Below are the code and all the weights of a small trained network. Each question names an input and a class and asks about switching units off, where a switched-off unit gives its printed mean instead of its output.

import numpy as np


def w(rows, s, z=0):
    codes = np.array(rows[::2]) - 128.0
    scale = np.full(codes.shape[1], s)
    scale[-1] = z or s
    return codes * scale


def f(y):
    return y / 2 * (1 + np.tanh(0.7978845608 * (y + 0.044715 * y**3)))


def log_softmax(a):
    a = a - a.max(-1, keepdims=True)
    return a - np.log(np.exp(a).sum(-1, keepdims=True))


def net(x, mask):
    res = np.array(x, float).reshape(1, 3) / 4 @ E
    y = f(res @ A[0][:, :-1].T + A[0][:, -1])
    res = res + np.where(mask, y, B[0][:, -1]) @ B[0][:, :-1]
    return log_softmax(res[-1] @ U[:, :-1].T + U[:, -1])


A, B = {}, {}
E = w([
[129,148,121,121,252,114,127,36,66,65,124],'x0',
[130,56,129,120,139,128,141,59,250,124,124],'x1',
[130,242,113,91,214,135,111,168,201,196,139],'x2',
],0.011)
A[0] = w([
[116,162,131,124,197,131,121,97,131,127,123,47],'N0',
[119,127,132,117,150,143,111,119,84,132,127,108],'N1',
[123,144,132,127,90,138,128,111,86,124,121,169],'N2',
[125,63,126,128,103,128,124,127,80,118,125,255],'N3',
[130,98,132,127,55,125,130,143,230,148,125,144],'N4',
[126,90,129,128,219,117,130,27,158,104,128,9],'N5',
[124,85,130,138,61,123,126,140,6,99,122,231],'N6',
[126,152,120,127,39,130,128,214,113,158,123,234],'N7',
[126,220,123,129,138,125,128,190,77,139,132,153],'N8',
[137,121,130,133,125,134,135,97,113,112,149,92],'N9',
[125,161,133,128,167,122,130,136,208,138,130,73],'N10',
[117,148,139,133,195,127,122,122,47,113,138,133],'N11',
[126,9,127,138,77,128,132,71,104,97,129,161],'N12',
[132,101,120,109,141,130,126,124,102,120,112,104],'N13',
[147,152,116,127,164,121,144,111,53,135,128,103],'N14',
],0.02,0.0069)
B[0] = w([
[253,172,134,83,122,126,179,94,148,87,149,173],'N0',
[111,118,97,129,120,132,123,108,129,105,118,151],'N1',
[100,131,92,129,174,136,118,129,109,128,151,157],'N2',
[146,98,143,178,140,102,206,100,116,79,171,203],'N3',
[93,114,44,104,93,113,177,79,208,92,177,222],'N4',
[160,130,219,142,197,151,142,177,47,194,119,217],'N5',
[156,107,31,137,222,148,148,115,95,184,241,234],'N6',
[163,161,244,120,128,152,95,191,100,173,181,212],'N7',
[148,142,205,119,68,119,70,161,134,107,34,196],'N8',
[75,115,129,147,125,132,122,140,117,166,106,148],'N9',
[90,122,53,121,170,144,83,122,114,197,197,183],'N10',
[100,113,54,139,117,115,104,86,143,71,108,195],'N11',
[99,152,230,127,43,123,146,148,157,80,30,253],'N12',
[98,91,112,118,155,139,134,148,125,131,104,145],'N13',
[116,122,41,143,111,106,146,107,164,130,101,175],'N14',
],0.026,0.029)
U = w([
[181,142,141,154,203,168,166,157,56,197,231,172],'0',
[91,79,10,197,186,97,148,82,74,113,136,183],'1',
[103,169,195,113,62,146,58,209,132,181,120,191],'2',
[144,176,64,110,110,75,80,85,114,97,2,69],'3',
[40,125,136,127,32,86,203,95,199,88,130,126],'4',
[99,126,213,164,151,120,184,138,48,141,21,4],'5',
[27,135,3,71,135,147,123,89,187,234,185,76],'6',
],0.0078,0.0019)

Each question gives the input, the list of numbers given to net, and the class t.
The units are the neurons (one row each of A and B). Each row of codes is followed by its name. A weight is (code - 128) times the scale printed after its matrix; where a second scale follows, it is the last column's (A, B and U).
mask holds one flag per neuron, in row order. A switched-off neuron (its flag False) gives its mean, the last column of its row in B, instead of its output. The means were averaged over made-up inputs and are rounded, as every weight is.
A unit's drop is (log p(t) with every unit on - log p(t) with that unit switched off) / (log p(t) with every unit on - log p(t) with every unit switched off).
The circuit of an input: a set's keep is (log p(t) with only the set's units on - log p(t) with every unit switched off) / (log p(t) with every unit on - log p(t) with every unit switched off). Starting from the 12 units with the biggest drops (on a tie, the unit counted first), units are removed one at a time, each time the one whose removal leaves the highest keep (on an exact tie, the one counted first), for as long as the keep stays at least 0.8.
circuit, biggest first: the units of the circuit, biggest drop first
unit that matters most: the unit with the biggest drop
top k neurons: the k neurons with the biggest drops, biggest first
drop of u: that unit's drop, to one decimal
input [-6,-7,3], class 2: unit that matters most => N8
input [2,-1,-8], class 1: top 2 neurons => (N6 N7)
input [2,8,0], class 5: circuit, biggest first => (N6 N5)
input [-5,1,-3], class 4: top 3 neurons => (N5 N4 N12)
input [7,-1,0], class 1: top 3 neurons => (N12 N11 N7)
input [1,2,-8], class 5: circuit, biggest first => (N12 N4)
input [1,-1,-5], class 1: top 2 neurons => (N6 N7)
input [-8,3,3], class 6: top 2 neurons => (N4 N12)
input [-7,2,5], class 6: top 2 neurons => (N4 N12)
input [-6,1,-5], class 4: top 3 neurons => (N12 N4 N5)
input [-1,-2,7], class 2: top 2 neurons => (N8 N6)
input [-4,0,6], class 2: top 3 neurons => (N6 N7 N8)
input [-8,-7,1], class 2: top 2 neurons => (N8 N5)
input [-7,-7,1], class 2: circuit, biggest first => (N8)
input [-1,1,0], class 4: top 4 neurons => (N6 N5 N10 N7)
input [5,1,-1], class 5: drop of N5 => 0.5
input [-2,-1,6], class 2: drop of N6 => 0.6
input [4,-8,2], class 3: drop of N8 => 0.9
